[ 58 109  82  73  84 101  93 120 108 100 102  79 118 105 108  87 111  85
  96  91 116 105  51  72  99  94 112  98 121 104 101 104 117 106 106 119
  92 108  87 100 106 118 100  96  94 111 109 116  81 105 123  82 107] -> seko
[177 144 159 164 151 155 140 141 146 156 151 168 143 146 140 152 131 159
 158 167 134 151 188 147 153 153 133 158 122 141 136 145 135 151 141 126
 149 157 141 158 129 134 152 145 163 144 138 126 165 143 126 150 148] -> nepur
[164 155 157 154 146 142 134 148 150 142 147 147 143 149 149 189 137 141
 149 183 131 152 162 151 163 139 133 180 133 143 142 143 140 158 143 141
 183 156 141 139 139 148 161 148 146 137 130 141 149 146 137 150 137] -> zuzur
[ 51 107  71  73  70 104  87 118 102  99  99  87 112 102 109  72  97  90
  95  84 108  99  49  56  96 106  95  90 114 100 100 108 124  95 104 115
  74 108  78 102 103 115  98  88 109 113 107 116  80  97 117  71 113] -> Borop
[ 74  97  98  79  80 109  96 118 100 105  87  86 115 103 122  64 101  83
 108  73 107 102  70  82  91 101 102  86 124 104 104 109 112  95 105 124
  74 100  92 100 114 115  81 104 102 116  97 115  88  99 116  86 110] -> Fori
[ 97 114 123 104  93 132 102 126 110 126  88 111 123  93 139  80  92  99
 134  93 107 102 100  93  93 119  94 100 124 123 122 137 122 100 130 132
  83 112  99 105 126 121  98 117 133 130  86 132 117 102 126 100 124] -> duze
[168 154 170 147 144 156 155 139 156 157 158 154 138 161 152 196 149 138
 156 184 142 166 184 156 168 144 141 177 135 136 133 144 139 153 134 141
 181 149 148 151 142 144 159 148 147 147 139 145 158 170 131 147 138] -> Senef
[ 65 120  76  84  92 105  91 126 117 126  88 111 126 107 101  93 110 102
 101 107 119 110  60  68 108 102 117 108 113 106 101 109 122 118 111 110
  99 125  85 110  97 120 118  93 106 112 119 110  91 105 124  85 117] -> bipog
[144 159 146 147 174 157 168 132 145 156 148 177 132 146 155 176 144 171
 161 159 139 146 204 191 152 166 140 154 140 156 163 159 144 140 154 145
 165 138 175 150 160 140 155 162 164 147 143 152 177 149 137 177 149] -> suso
[ 62  99  87  65  83 108  97 116 114 111 104  79 122 111 102  70 117  81
 104  84 122 117  64  69  99  89 125  89 118  95  86  99 102 111  97 109
  83 109  85 108  96 109  91  93  89 114 114  99  87 116 114  79 109] -> pag
next: [ 98  88 109 113 107 116  80] | [97]
next: [144 159 148 147] | [147]
next: [118 100  96  94 111 109 116  81 105 123] | [82]
asked: [ 97 114 123 104  93 132 102 126 110 126  88 111 123  93 139  80  92  99
 134  93 107 102 100  93  93 119  94 100 124 123 122 137 122 100 130 132
  83 112  99 105 126 121  98 117 133 130  86 132 117 102 126 100 124] | duze

[ 75  82 226  74] = pag
[ 54 231 233 238] = Fori
[ 82  75 104 183] = zuzur
next: [ 54 231] | [233]
next: [75 82] | [226]
next: [231 233] | [238]
next: [82 75] | [104]

[137  96 155 180] -> duze
[107 171 218 122] -> moto
[107 171  89 136] -> Romab
[116 101  89 151] -> zuzur
asked: [107 171 218 122] | moto
asked: [107 171  89 136] | Romab
next: [137  96] | [155]
next: [101  89] | [151]

[125 148 136 137] : Borop
[119 155 142 153] : suso
[150 107 142 113] : duze
[ 85 179 124 173] : zuzur
[179  85 120 112] : Fori
[135 134 127 135] : Romab
[125 149 149 166] : moto
[135 128 173 109] : pag
[ 76 211 181 175] : Senef
[141 211 181 160] : nepur
[185  90 102 128] : bipog
[151 108 146 105] : seko
next: [179  85] | [120]
asked: [ 76 211 181 175] | Senef
next: [107 142] | [113]

[109  23 106  31  46 176 181  96 142  83 137 194 119  82 117 110 160  97
 153 165]  moto
[129  76 230 154 166  56 126 139 138 107  22 106 121 114 152  50 151 125
  79  93]  duze
[230 154 166  56 126 139 138 109  22 106  93 120 125 118 180  82 136  67
 157 144]  Romab
next: [230 154 166  56 126 139 138 107  22 106] | [121]
next: [180  82 136] | [67]
next: [109  22 106] | [93]

[208 141 139  96 175] = Fori
[ 92 140  92  96 175] = zuzur
[208 118 139  96 175] = pag
[140  92 147 106 177] = Senef
asked: [208 141 139  96 175] | Fori
next: [ 92 147] | [106]
next: [118 139  96] | [175]
asked: [ 92 140  92  96 175] | zuzur
asked: [140  92 147 106 177] | Senef

[ 94  59 154 105 147 155 127 165 124 152  61 149 173 157  77  78 128 114
  62 102 172 113 130  68 140  68 118 167  92 172 127 156 120 167 100 116
 191 106 150 129 101  89 134 164 154 166 155 126  84 123 116 134  78 142
 202 125] -> zuzur
[ 94  64 167 103 150 181 122 172 153 153  64 148 165 157  76  70 137 137
 117  66  91 128 141 166  48 106 120  69  98 179 123 120 147 146 102 106
 190 106 146 121 101  69 123 165 150 203 153 108  77 130 137 114  87 136
 192 118] -> Fori
[ 96  57 157  96 147 166 121 167 132 157  62 148 174 157  62  72 137 124
 109  72  95 128 138 176  50 104 115  73  97 173 123 147 120 146  99 112
 176 110 146 123 101  77 129 163 153 181 155 116  80 125 123 116  87 142
 193 112] -> duze
[123  63 146 105 144 156 145 201 120 144  61 168 194 157  82 109 129 107
 130  68 102 167 140 172  68 118 113  62 114 165 138 161 120 146 102 102
 195  99 170 129  98  86 126 179 179 168 188 112  80 131 102 114  96 157
 183 137] -> Romab
[ 95  65 159 107 147 188 125 170 141 151  66 150 154 145  95  67 133 133
 113  72  89 138 135 166  45  98 112  67 101 175 144 162 125 164 112 106
 190 108 161 120 101  71 135 160 149 175 150 113  77 127 116 117  87 133
 193 131] -> suso
next: [ 72  95 128 138 176  50 104 115  73  97 173] | [123]
next: [130  68 102 167 140 172  68 118 113  62] | [114]
next: [123 147 120 146] | [99]

[100  93  80 176 157 190 160] = pag
[ 89 132 159 190 153 162 192] = Senef
[ 96 179 190 159 144 102 207] = bipog
[111 112  32 144 152 158 158] = Borop
[147 158 144 105 156 192 162] = seko
[116 148  32 123 146 113 173] = Fori
[101 185 132 148 143  91 207] = nepur
next: [100  93] | [80]
next: [190 159 144 102] | [207]
next: [159 190] | [153]

[ 92 129 212 107  83  39  76 228 122  96  78  87  55  96 128 208 107  87
  43 176 157 183 109 152  99] : zuzur
[145 103 146 101  86  31  73 232 121  93  74  84  50  92 129 212 107  83
  38 180 157 186 107 155  97] : Romab
[212 107  85 100  82  26  68 236 120  91  69  81  45  88 129 215 107  78
  33 183 158 190 106 158  94] : pag
asked: [145 103 146 101  86  31  73 232 121  93  74  84  50  92 129 212 107  83
  38 180 157 186 107 155  97] | Romab
next: [ 92 129 212 107  83  38] | [180]

